Each row comes from the steps of one path. Every step used is in the known rows, and no mark comes twice. Write the path behind each row, first mark first.
Each row is shifted at random along 3 fixed directions that mean nothing.
Known rows:
ruzur-lovu-romit-rupud-lesur-vokulu-demor-rufav: [  49  127  -18  -76   85   46  108   83   74 -137   68  -30  -13  -88
   51   13   67   40  148 -186 -294   25  -77   76  -30  -42  -44  -57
  -55  111  -61 -133 -133  -78 -124   43  -74  109 -114   67    9   69
    1   -6   23  141  -38   99  259   91  -84    1   69  225   78 -149
   -7  -91  -66  -18    4    2  -44  -14  -63]
lesur-vokulu-lovu-romit: [   1  -77  -26  -15   13    6   91 -177   65  -66  210  -69    3    1
  -82  150  -11  -75  -27 -117 -142   72 -146   42 -212   30    8 -230
   51  109   19 -142 -171   11 -103 -209   88  124 -140  166 -295  -83
  -17  137   42  108  122  -16   85  181 -214   74  128   54  154 -121
   71   -3   52   21  -90   85   32  -69  -50]
lovu-rupud-ruzur-lesur-vokulu-nevi: [ 217  112  -27 -119  111   38  -23  128  -47  -90 -234  -37  -21  -28
  144   27  -27  308  100  -38 -109  128 -130   94  194  -47 -106  -23
   41  139   33  -34   64 -195   -2   22   -2  101   -7   13  319   82
   14   26   56   37  175  -34  424  -88  147  -20  -67   48  -44   35
  -77   -9   44  -39   46 -194 -110 -138   14]
rufav-demor-vokulu-romit-lovu-rupud-lesur-nevi: [ 141  120    9  -93   56  -11   66   -4   49   -5  128  -53   20  -75
    7  -21  -34   46   83 -102 -228   41 -128  123  -60   18    0   -7
  -27   76  -61  -84 -182 -166  -94    6   17  231 -151  138  -73  126
   14   48  -18  151   96  -55  260   67 -162  -89  -24  321  122  -99
   -5  -96 -100  -74   37   48  -93  -81   23]
lesur-nevi-rupud-ruzur: [ -66   32    7  -62  -19   34  -62 -133   86    3  320  -95    8   26
 -147  -81  -30 -204   14 -115 -159   81   32  113 -148  115  -11  -77
    9  -94 -120 -115 -225   20   46  100  -44   35  -47  258 -281  -53
   -8  -79  -28    6  -47    1   24  135 -291   -1   64  114  -10 -139
  -15   14  -60   38   68  244  -37   -9    3]
rupud-nevi-demor-rufav-lesur-vokulu: [ 159  153 -116 -166  219  -79    1  181   40 -216 -228    4  -83  -41
  106  -27   -1  247   92 -145 -273    5  -97   65  118   91 -104   20
  -42  102   22   20  -13  -99  -18 -118  -58   16   41  -17  332   96
    0    7   82  178   86   83  475   54  130  -23  -18   80  -70    7
  -44  -43  103   23  145 -144  -38  -47   36]
ruzur-lovu-rupud-lesur-demor-rufav-nevi-vokulu: [  99   41 -145  -43  228   30  172  -43   75 -271  109  -79   15  -35
  -30  228   -5   -1   66 -323 -465    3 -168   68  -97  149  -91 -304
   76  257   -5    0 -252  -65  -97 -214   69  105  -46  172  -55   13
  -75  143  142  306   35   96  390  268 -109   65  156  156   56 -251
   83 -233  -41   32   71    1   15 -120   41]
lovu-demor-rufav-lesur: [ 149   57  -63   13  122   -5  159   15   -8 -124  -48  -17  -16  -54
   17  148  -24   79   23 -110 -240  -81 -147   15  -18  103  -56  -47
    0  171   37   89  -74  -50  -62 -168  108   88  -13   23   59   64
  -33  135   75  216   97  -44  290  135   33   -5   42  139   82 -106
   27 -139   -4  -36   79  -98   -4  -95   74]
ruzur-nevi-romit-vokulu-demor-rufav-lovu-rupud: [ 139  -77 -203  106  275   81  213 -158  -16 -202   38  -70   34  -93
  -11  447  -60   95  -48 -404 -366  -85 -199   -3 -118  137   79 -483
  175  449  134  158 -166  -94 -197 -351  233  118  -86  135  -48    7
 -114  348  187  384  110  -12  351  310    5  104  162  172  114 -207
  147 -262  -43   90  -14 -137  143 -228   80]
lovu-vokulu-demor-nevi-romit-rupud-ruzur: [ 118  144    6  -73   38   68   16  104   72   62  -21  -80  -30  -87
   92  -67  -57  103  160 -115 -243   72  -29  116    7  -66   35   63
 -125   45  -50  -83 -102 -120  -69   18  -32  206  -82  131   80  154
   21  -55  -27  103   86  125  362  -21  -76  -69  -34  247   31  -15
  -95 -118  -67  -42  112   16  -91 -112  -23]
rufav-lovu-romit-vokulu-demor: [ 261  -53  -96   45  199  -19   99  -74 -115  -61 -200   14   46  -72
  142  321 -133  301  -83 -164  -47  -11 -203  -10    6  -26  111 -307
  257  329  156  170   58 -208 -154 -261  257  188  -94  -16  131   80
  -87  339  105  218  266 -120  248   46  141   14  -10  116  124   35
  123 -278    4    3  -30 -260   88 -234   67]
rufav-lovu-demor-nevi: [ 127  -62 -154   39  241  -27  241  -83   30 -186   88  -33   46  -86
  -46  336  -18   11   11 -287 -309  -58 -212   30 -127  220  -47 -267
   31  311   22   85 -149  -10 -169 -299  153  113  -54   71 -109   26
  -77  248  142  322   88   -4  290  227  -36   48  138  155  107 -235
  183 -209  -36  -15   43  -12  103 -179   61]
demor-rufav-nevi-rupud: [ 126   73  -23   14  -10   49  -74  -38  -40   19  -59  -60  -24   -8
  -10   12 -135   92  -21    3 -201   29  -30   36    8   14  146   -5
  114   23   26  106  -75 -108   85   -8  100  106   17   73  104  107
  -24   56   -7  105  108  -52  137  127  -40  -30  -67  118   23  107
 -129 -168  -68   52   61  -66  -65 -111  145]
romit-lovu-vokulu-ruzur-lesur-nevi-demor-rufav: [  39  175   44  -65  -13   82   63   75   54   33  103 -107  -25 -118
   93 -115  -28   72  148  -87 -230   64  -25  114  -11 -163   40   57
  -57   25 -104 -158 -226 -144  -71   17  -48  225 -107  146   50  165
   29  -51  -46   61   64   61  223   41 -127  -34    0  294   89  -21
 -188 -191 -111  -64   57   49  -78  -80  -32]
rupud-ruzur-lovu-demor-rufav-lesur-nevi: [ 175  115   57   59  -85   63  -10 -129  -82   15  107  -88   14  -73
   25  -57 -100   62    8   48 -349  137 -165  119  -48    0   57   81
  239  -63   -3  -79 -209 -127    7  182  137  149  -59  198  -78   97
  -36   45  -50    8  176  -14  111   64 -221  -64  -46  262  162  -12
  -64 -222 -149  -12  -11   49 -162  -98   37]
nevi-lesur-demor-vokulu: [  -9   48   11  -71   -4  -21  -14  -69   62   -6   87  -71    4  -60
  -15    3  -68  -41   49 -113 -206   45  -10   41 -144   31   40   -4
   76  -30   -4  -80 -200    5  -21 -167   13  158  -53  146  -77   43
  -11   -7  -16   47   44   23  112  165 -166  -14    0  109   73  -35
  -91  -33    7   16   39   80  -30  -50   18]
vokulu-ruzur-lesur-nevi-romit: [  -6  -13   68   60 -150   81  -51 -225  -48  121  196 -139   32  -19
  -27   10 -103    7  -55   46  -21  136  -80   64 -118   13  149  -63
  220  -42   74 -104 -166  -79   14  -22  145  155  -88  212 -204  -23
   -1   93  -57  -49  152 -107  -86   94 -220   -3  -23  150  139  101
  -99  -47  -40   32 -103   50  -61  -77   13]
rupud-lesur-vokulu-ruzur-lovu-romit: [  52   78  -15 -110   43    8   59   52   63 -106   37  -42  -34    0
   69  -36   48   78   98  -79 -135  108 -130   98    9    8 -154  -24
  -52   58  -46 -163  -63  -70  -68   33  -51   64  -69   61   14   -6
   27    1   24   72   56  102  243   12  -53    2   36  127   36  -77
   22  -22   37  -25    5  -11  -62   -7  -86]
demor-vokulu-nevi-romit-lovu-rupud: [  54  -13  -40   41   13  110   40 -148   20   57  128 -137   23  -78
  -45  154  -88   -6   -4 -135 -248   40  -87   40 -167   -3  178 -157
   10  150   62    3 -212  -92 -106 -194  131  234 -128  218 -170   55
  -34  130    8  160   93  -18  184  195 -184    3   32  192  150  -97
  -58 -135  -89   26  -18   57   12 -172   79]
rupud-lesur-demor-nevi: [ 181   52   10  -96   53  -19  -87  -39  -60  -52 -135  -14   18  -73
   60    6  -54  162   20   28 -254  131 -117   44  -14   91  114   60
  198    6  101  -14  -26  -72  -45 -151   76  150  -32   80   74   72
  -41   81   14    0  141  -42  227    3  -36  -64  -71  117   79  -32
  -34  -47   28    7   -9  -62  -39 -137   45]
lovu-vokulu-demor-nevi-romit-rupud: [  54  126  -28  -96  102   39   97  170  129   -9  -21  -76  -39  -86
   75    9   -7   86  189 -186 -192    9    1   81   11  -56   -4  -19
 -252  125  -72  -71  -96  -75  -94  -95  -85  176  -79   65  118  142
   35  -46   11  171   25  118  375   24  -14  -23   21  205   14  -42
 -103  -71  -25  -55  130   -3  -30  -93  -28]
lesur-vokulu-romit-lovu: [  20   35   15 -131   27  -24   21   22   60    4   65   -6   -4  -30
   64  -40   27   73   39  -81   30   23  -13   33  -16 -134  -16 -101
  -59   68  -51 -126  -59 -104  -90   23  -64  113 -137   39  -14   26
   42    8  -15   54   75   15   97   30  -39   -8    3  167   59  -24
  -34   23   20  -18  -30    5   11  -28  -85]
nevi-lesur-vokulu-romit: [  53   56 -169 -263  350 -123  111  265  120 -252 -255   10  -52   -6
  175  138   63  284  136 -329   73  -75  -40   -3  164   36 -289 -280
 -233  304   -1   19  102  -63  -82 -344 -146   13    6 -122  404   -3
   38   51  146  270   50   85  521   73  316   52   54   18 -155  -24
   -6   66  249    2  215 -211   83  -46  -39]
romit-lovu-demor-vokulu: [  31   59  -14  -24   74   32  132   41   61  -12   81  -42   14 -132
   25   47   26  -37   95 -167 -222  -33  -23   41  -75  -53    6   -8
 -109  107  -78  -46 -169  -43 -147  -51  -20  133 -103   77  -55  105
  -13    9   13  125  -22   78  182   58  -69  -19   47  200  104 -192
    0 -134 -110  -63   42   78   37  -80  -27]
lovu-rupud-ruzur-lesur-vokulu-romit: [ -82  127   88  -66 -140   85   85  -26  156   26  399  -74  -18   48
  -82 -196   77 -242  140  -30 -132   68  -27  141  -99  -43 -244   93
 -220 -119 -187 -259 -264  -40   47  300 -131   77 -126  204 -296  -35
   77 -180  -82   10  -59  105   50   63 -317  -33   58  183   46 -168
  -21   33 -114  -71    5  243 -207   99 -105]
rupud-nevi-lesur-demor-rufav-lovu-vokulu-romit: [  80  155  -28 -105   57  -24   48   12  119  -70  190 -130   -9  -26
    6 -113  -18   22  106  -75 -279  105 -190  138  -80   24 -103    6
 -124    3  -58 -143 -284 -143  -21 -127  -12  236 -116  207  -80   86
   30   -2  -40  169  139   77  317  117 -253  -58    6  272   82  -33
  -75 -170  -42  -34  132  128 -163  -45    4]
demor-nevi-lesur-vokulu-lovu: [  69   88  -56 -165  107  -48    6  104   64  -95 -142  -56  -46  -63
  101   22  -33  212  152 -138 -190   94  -68   64    6    9    2  -14
  -65   73    1  -76  -69  -15  -45 -254  -60  156  -26    7  222  115
   15    3   26  119  105   70  333   97   14   -4  -18   77    0   67
 -146   13   97   10   89  -53  -35  -98   30]
rupud-ruzur-lesur-vokulu-nevi: [  80  110   33 -111  -37   15  -62   56  -15  -24  -51  -13  -33  -14
   84 -170   26  160   97   42  -97  184  -86  111  102  -61  -75  181
   30  -57  -12 -153   13  -98   21  167  -65   25  -23   17  154   48
   46  -66  -28  -80  100   42  153  -74  -21  -32  -69   46  -14   87
  -77  127   11    2  -37  -50 -127   17  -51]
nevi-rupud-ruzur-lovu-romit-vokulu-demor-rufav: [ 124   93  -60  -23  141   82   50   10   13  -69  -31  -77    2 -101
   89   91  -51   87  100 -283 -272   17  -56   75    0    6  -16  -76
   87  172  -18   32 -104 -107 -102  -52   42  147  -45  112   96   86
  -49   60   43  190   31   99  315  112  -16  -21   14  246    0  -99
    3 -221  -82   43  122  -50  -25 -107   20]
romit-lovu-demor-vokulu-nevi-lesur: [ 100   20  -40    2   91   62   65  -73  -21   28    8 -135   43 -133
   46  151  -78  118   38 -156 -200   68 -138   48 -103  -52  133  -77
   53  174   66   18 -190 -129 -149 -377  138  277 -135  138  -12  135
  -47  165   19  135  156  -42  240   94  -86  -17  -11  159  160  -66
  -55 -167  -80  -21   17   -6   32 -198   67]
lesur-nevi-vokulu-romit: [  42   -7  -59 -102  103  -12   -5  -16   44  -67  -11  -80  -19   15
   43   79  -60  133   -4 -111  -36   61  -39   32   -7   -4    0 -264
  -13  130   43  -31  -77  -71  -14 -218   22   99  -57  108   39  -27
    1   91   56  124  150    9  244  102  -15   39   40   76    7   28
  -73  -63  121   42   91  -26   33 -100   -4]
demor-rufav-lesur-vokulu-lovu: [  99   -4  -29   -4  -27  -26   70 -179  -28  -86   67   12  -28   -2
  -55   85  -49   48  -47  -46 -274   24 -172   31 -174   69   97  -39
  198   61   81  -41 -125    2  -61 -104  142  121  -78   68 -125   10
  -28  160   25  125  146  -84   72  271 -167   22   43   95  162   -3
   11   37   26   58 -127  -45  -14  -36   70]
rufav-demor-nevi-rupud: [  69   81  -45  -43   96  -36   35   31   69  -26   43  -40   -1  -65
  -27   49  -67   -3  100 -187 -200  -16  -18   77  -35  131   12   47
    3   48  -79   31 -108  -26  -21  -53   -2   98   10   50   51  130
   -9   -4   15  158    3    3  176  109  -55  -50  -25  182  -16   -6
  -12  -78  -65  -12  112   21  -43  -56   71]
rupud-nevi-vokulu-romit-lovu-demor: [  66   57   -5  -17   18   63  -14  -68   35   67  113 -162   22  -39
   48  -38  -54   55   23  -40 -117  130 -125   91  -72  -96   35  -47
  -27   25   30  -67 -241 -177  -57 -202   81  230 -152  218 -116   70
  -11   62  -40   77  173   81  189  -23 -193  -53  -32  175  116   -7
  -36 -234  -73  -14   60  111  -78 -103  -20]
ruzur-lovu-demor-vokulu-romit-rupud-nevi-lesur: [  41   90  -92  -38  173   43  154   87   83 -121   39 -130   23 -125
   73  118   53   91  164 -286 -236   30 -128   75   -1   -5 -148 -107
 -161  210  -10  -55 -205 -111 -136 -199  -32  158 -128   89   67   82
    1   53   50  226   -2  136  368   89  -26   -3   42  203   63 -142
    9 -142  -77  -30   86   20  -47  -75  -12]
vokulu-romit-lovu-rupud: [  93   41  -13  -49  117   28   68   68    4   34  -16  -60   57  -58
  100   89   -4  137   47  -94  107  -52  -54   12   67 -105  -36 -174
  -87  190   -7   28  -23 -195 -100  -99   13  199 -118   34   71   74
   15   78    1  131   76  -72  194  -35   71  -45  -29  209   26  -40
  -18 -148  -53  -77   68  -61  -21 -121   12]
lovu-demor-vokulu-ruzur-nevi-romit-rupud: [ 115  159   61   24  -58  109  -41  120   -6  153  -94 -164  -11 -150
  138  -57 -106  205  133    9 -132   86  -13  110  106 -158   94  109
  -27   25  -24  -70 -105 -206  -24   93    7  240  -75  107  204  202
   49  -47  -69   15  125   33  268  -87   -7  -82 -129  288   64  151
 -232 -198 -110  -73   74  -54 -145 -156   12]
ruzur-lovu-vokulu-demor: [  13  206   67 -113    4   -9   64  325  111    2  -93  -86  -36  -66
  174 -207   65  153  271   -9   -7  124    8  128  210 -209 -183  249
 -258  -30 -186 -207  -27  -97  -27  143 -211  111  -12  -95  334  186
  104 -203  -75  -21   16  176  187 -189   46  -54  -76  145  -64  154
 -184  -25  -53 -112  137  -19 -168   58 -111]
vokulu-romit-rupud-ruzur-nevi: [  51   74  -12  -17   52   52   -9   79  -16   32   23  -25   36  -51
   72  -63   47  126   71  -49   48   15  -42   56  125  -77  -71  -15
  -69   72  -10  -34   28 -167  -40  171  -61   47  -89   22   93   46
   46  -13  -22   25   -5    2  133  -89   47  -51  -51  173  -36   23
    8    7  -82  -23    4  -34  -90  -14  -23]
lesur-nevi-demor-rufav: [  73    5 -145  -95  287  -34   68   52   35 -243  -85  -34  -20  -85
    3  202  -13  103   22 -279 -264  -78  -32   -3    3  184   -3 -283
   38  252   36   69  -51   12  -93 -339    6   19   37   63  129   -9
  -54  126  156  231   25   -8  392  198  105   68  128   93  -50 -167
   -2  -86  122   58  151  -84  145 -137   43]
vokulu-nevi-demor-rufav-lovu-romit: [ -15   34 -137  -12  227   -1  207   31  133 -173  230 -119   13  -59
  -84  144   35  -63   96 -277 -227  -73 -155   72  -96  185 -104 -151
 -189  239  -61    0 -180  -29 -125 -334    5  125  -42  111  -95   25
   -2  115   74  321   -3   19  289  237 -114   36  154  214   -1 -148
   53 -139  -23   -7  163   67   27  -55   49]

Which path is each row?
[  54   45  -48   92  -18  132  126 -211   22  -30  297  -86    2  -27
  -84   79  -57 -111    5 -172 -398    4 -152   79 -208   51   77 -139
   70   99   21    0 -293  -86  -34   -9  149  142 -126  259 -285   17
  -51  127   12  223   54   35  132  272 -298   17  107  234  160 -145
   33 -204 -167   51  -47   97  -68  -77   74] | demor-rufav-nevi-romit-vokulu-lovu-rupud-ruzur-lesur
[   6   65   31  -26  -55   -7   97 -145  107  -22  380 -103   18  -28
 -179  -46   -8 -201   89  -85 -347  104 -159  175 -247  148    2   87
    0  -54 -109 -204 -324    8  -69  -36   24  203 -139  226 -373   48
   11    7  -44   90   25  -50   66  176 -430  -43   70  212  155 -141
   40   37 -118  -47  -39  239 -118   14   21] | rufav-demor-vokulu-lovu-rupud-lesur-nevi
[ 135  184   45  -53  -29  -19   35   52   15   13   94  -62   14 -107
   64  -96  -26  144  123  -21 -190   86 -143  137   14  -29   -1  131
   14  -14  -52 -144 -135 -210  -64  276  -15  194 -125  113   34  162
   50  -24  -65   56   92  -44  208    2 -134  -93  -84  329  118   61
  -77  -41 -134  -90  -33    1 -187  -53   12] | rufav-lesur-demor-vokulu-ruzur-lovu-romit-rupud-nevi
[   7   75  -18  -29   34   19  123 -109  100  -53  353 -115   42    5
  -78    6  -38 -118   91 -193 -244   91 -131  180 -158   84 -100 -106
   49   30 -125 -157 -326  -81  -32   35   30  185 -102  232 -256   35
  -12   15  -11  135   61   21  118  170 -338   -6   85  200   60  -94
   43 -148 -127  -28   48  183 -110  -27   -4] | rufav-lovu-rupud-ruzur-lesur-nevi-vokulu-demor
[ 185  105 -177 -190  387  -67  119  188   83 -212 -140  -30   13 -104
  121  191   -7  225  108 -360 -244  -79  -96   50   88  105  -82 -333
 -113  344  -14   90  -44 -205 -135 -185  -34  121  -46   61  263  110
  -30  113  142  358   53   45  608   98  168   -5   53  249  -39 -162
   34 -186   20  -35  205 -137   71 -196   55] | rufav-nevi-romit-lovu-rupud-lesur-demor-vokulu
[  71  158   56   29  -87  121  -41   26   -4  118   35 -118   -8 -100
   77  -94  -70   89   99   17 -165   97  -56  101    1 -120   64  132
  -22  -43   18  -79 -159 -201    5   97   24  202 -119  162   16  135
   23  -39  -78    8   60   38  193  -51 -115  -82  -95  213  103   61
 -127 -195 -143  -51   -3   24 -181  -78   20] | lovu-romit-rupud-nevi-demor-vokulu-ruzur-lesur
[ 119  160   44  -17  -66   39   80   48   28  -23   71  -95  -57  -55
   23  -83  -29  102  106   36 -259   76 -148  131   24  -19  -44  160
  -32    5  -73 -129 -161 -111  -11  113   19  141  -54   86   62  135
   54   -7  -26   71  161  -19  242   54 -116  -38  -28  240  108   43
 -142  -51  -57  -69   15  -26 -152  -63    1] | lovu-demor-rufav-lesur-vokulu-ruzur-nevi
[ 129   -8  -90   -4  120   31   17  -99  -37  -18  -35  -50   28  -38
   12  155  -99  134  -39 -158 -171   19 -124   32  -66   49   82 -152
  129  192  136  110  -93 -169  -57 -282  163  172 -119   90    7   55
  -45  216   58  196  134  -46  233  141  -19  -18  -23  106   94   -6
   69 -130  -43   49  -34 -104   15 -140  110] | rufav-nevi-demor-vokulu-romit-rupud-lesur
[ 158  183  -91  -74  165    0   80  189   37 -135 -142  -85  -44  -85
  148  -50   -6  245  164 -125 -275   70 -175  130  137   25 -145  102
  -71  129  -13  -39  -90 -168  -49 -110  -20  148    7   15  309  157
   21   19   36  186  114  128  461    6   62  -46  -35  195  -39   60
  -66 -211  -16  -32  153 -109 -122  -66   27] | rupud-nevi-demor-rufav-lovu-vokulu-ruzur-lesur
[ 180   28 -155  -93  313  -55  224   57   47 -185  -45   21   32  -94
   51  243   36  119   78 -351 -224 -109 -189   41  -15  151 -142 -195
  -51  364   26   78  -44 -120 -221 -257   54  145  -98    0   68   67
  -32  201  140  357   39   -7  458  145   99  -25   67  233   41 -239
  201  -86   -5  -42   76 -124   64 -103   38] | rufav-demor-vokulu-romit-lovu-rupud-lesur
[ 250  117 -105  -23  178   53   67    3  -54 -147 -131    7  -21  -85
  139  155 -112  234   19 -219 -384  -41 -113   47   35    0   45 -286
  160  229   53  106  -96 -198  -38   61  108  130  -34  117  182   94
  -77  143   91  266  124   24  436  180   52    0   30  275   54  -86
  -37 -365  -47   30   93 -158  -25 -197   92] | demor-rufav-lovu-rupud-ruzur-lesur-nevi-romit-vokulu
[ 100  181   14 -159   28  -14  -43  111   77  -56   12  -87  -42  -55
   47 -164  -30  121  170 -116 -261  143  -38  173   69   -7  -31  150
   39  -15 -143 -162 -116 -108  -12  159 -100  132  -14   61  179  153
   50  -98  -33   65   96   80  255   60 -108  -52  -54  239  -42   96
 -143   12  -48   19   91   -6 -123  -21  -24] | lesur-vokulu-demor-rufav-nevi-rupud-ruzur-lovu
[  55  160  -95 -105  200  -45  244  240  146 -149   15  -81  -19  -96
  120   35   37  138  263 -268 -201   -7 -117  140   81   66 -237   23
 -248  186 -151  -76 -139  -79  -98  -79 -107  149   -9  -25  227  164
   46  -19   50  278   24  158  413   76   31  -19   45  264  -47   -7
  -41 -178  -33  -99  211  -19  -70  -50   -9] | rufav-lovu-demor-nevi-vokulu-ruzur-lesur
[  52  -20  -93   36   67   98   79 -152   17  -40  125  -56   23  -69
   11  158  -48   15   35 -257 -330   31  -88   36 -151   30   62 -193
   88  162   69   -2 -199  -41 -116  -98   99  137 -114  177 -147   16
  -59  128   55  204   36  150  200  232 -146   18   70  200   99 -139
   68 -181  -82   82  -32   50    9 -112   21] | demor-nevi-vokulu-romit-rupud-ruzur-lovu
[  83   31  -92  -74  155  -47   78  -89   72  -95  128  -27   18  -86
  -33  134  -37   26   66 -297 -320    5 -132   90 -185  148   89 -155
  109  138   16  -56 -176  -51 -152 -202   54  170 -126  144 -134   65
  -41  127   53  227   50    5  239  208 -172  -13   65  231  106 -103
  102  -45  -20   26  -25   30   25  -81   24] | rufav-demor-nevi-romit-rupud-lesur-vokulu-lovu
[ 123  145   53  -27  -87   25  -98   34  -21   61  -46 -105  -39  -75
  103 -138 -129  223   72   64 -184  148  -71  140   70 -118  100  134
  201  -53  -50 -145 -121 -174   17  131   23  207  -26   70  190  178
   45  -23  -70  -24  212    7  134   21  -92  -54 -119  242   44  254
 -220 -158  -46    0   -6  -72 -155  -96    5] | lesur-vokulu-ruzur-nevi-demor-rufav-lovu
[ 150  118  -45  -91  125   86  -10   27   10  -66  -79 -135   -3  -94
  107   54  -34  196   87 -152 -272  118 -118   90   42  -81   -6  -99
   44  166   22  -34 -178 -200  -64 -196   36  218 -121  131  169  115
  -17   84   28  149  138   47  395   72  -20  -29  -49  234   74  -50
 -109 -210  -44   17   82  -67  -70 -162   27] | ruzur-nevi-rupud-lesur-vokulu-romit-lovu-demor-rufav
[-140  105  -89 -191  177   -9  201  104  259 -161  390  -77  -32    4
  -68  -91  163 -199  178 -312 -188  -26  -37  134 -125  121 -239 -167
 -438   92 -214 -212 -245   18 -130  -29 -221   24 -115  199 -237  -51
   47  -99   39  226 -166  178  309  129 -215   31  216  237  -24 -337
   67   33   -5  -54  165  256   43   63 -116] | rupud-lesur-nevi-romit-lovu-vokulu-ruzur
[ 185   51  -12   -6   68   86  -46  -81  -88   21  -86  -72   29  -74
  119  127 -140  225  -10 -105 -150  107 -102   60   -8  -88  135 -216
  247  131  126   10  -74 -223  -41  -91  157  197 -115  179   53   68
  -63  150   34   63  208  -56  288    5  -19  -13  -37  137  105   31
  -36 -231  -30   15   -2 -109  -40 -197   25] | lovu-romit-rupud-ruzur-lesur-nevi-vokulu-demor
[  40  125 -124  -12  212   39  138  112   85 -200   56  -85   -2  -59
    7   74   34   14  138 -234 -352  -35 -109   92   27  109 -167  -86
  -92  163  -72   10 -200  -75  -38 -137  -40   70    3   70  112   85
  -23   16   70  243  -61  118  344  139  -30    5   75  164  -44 -141
   13 -248  -85  -11  161   12  -74  -44   56] | ruzur-nevi-demor-rufav-lovu-rupud-lesur
[  37  104  -67  -33  129  -19  148   66  129  -47  155  -60    1  -95
    0   72  -35    0  165 -264 -249  -41  -74  102 -102   36   10  -67
 -122  114  -96  -55 -189  -67 -107 -105  -29  178  -94  107  -48  147
    2   15   18  247    3   71  263  126 -139  -25   61  259   50  -37
    9 -163  -84  -54  106   77  -51  -55   20] | rufav-demor-nevi-vokulu-lovu-romit-rupud
[  81   17  -47  -49   78  -27   90 -113   36  -69  181    5   21  -51
  -84   75   -2  -26   11 -181 -246   -1 -131   77 -150  130   27  -89
   51  119   18  -48 -141  -64 -119  -59   58  119 -151  120 -198   17
  -11  131   42  173   32  -74  170  180 -167  -26   53  216  129 -154
  124   49  -47    5  -69   36    9  -30   23] | rufav-demor-vokulu-romit-rupud-lesur-nevi
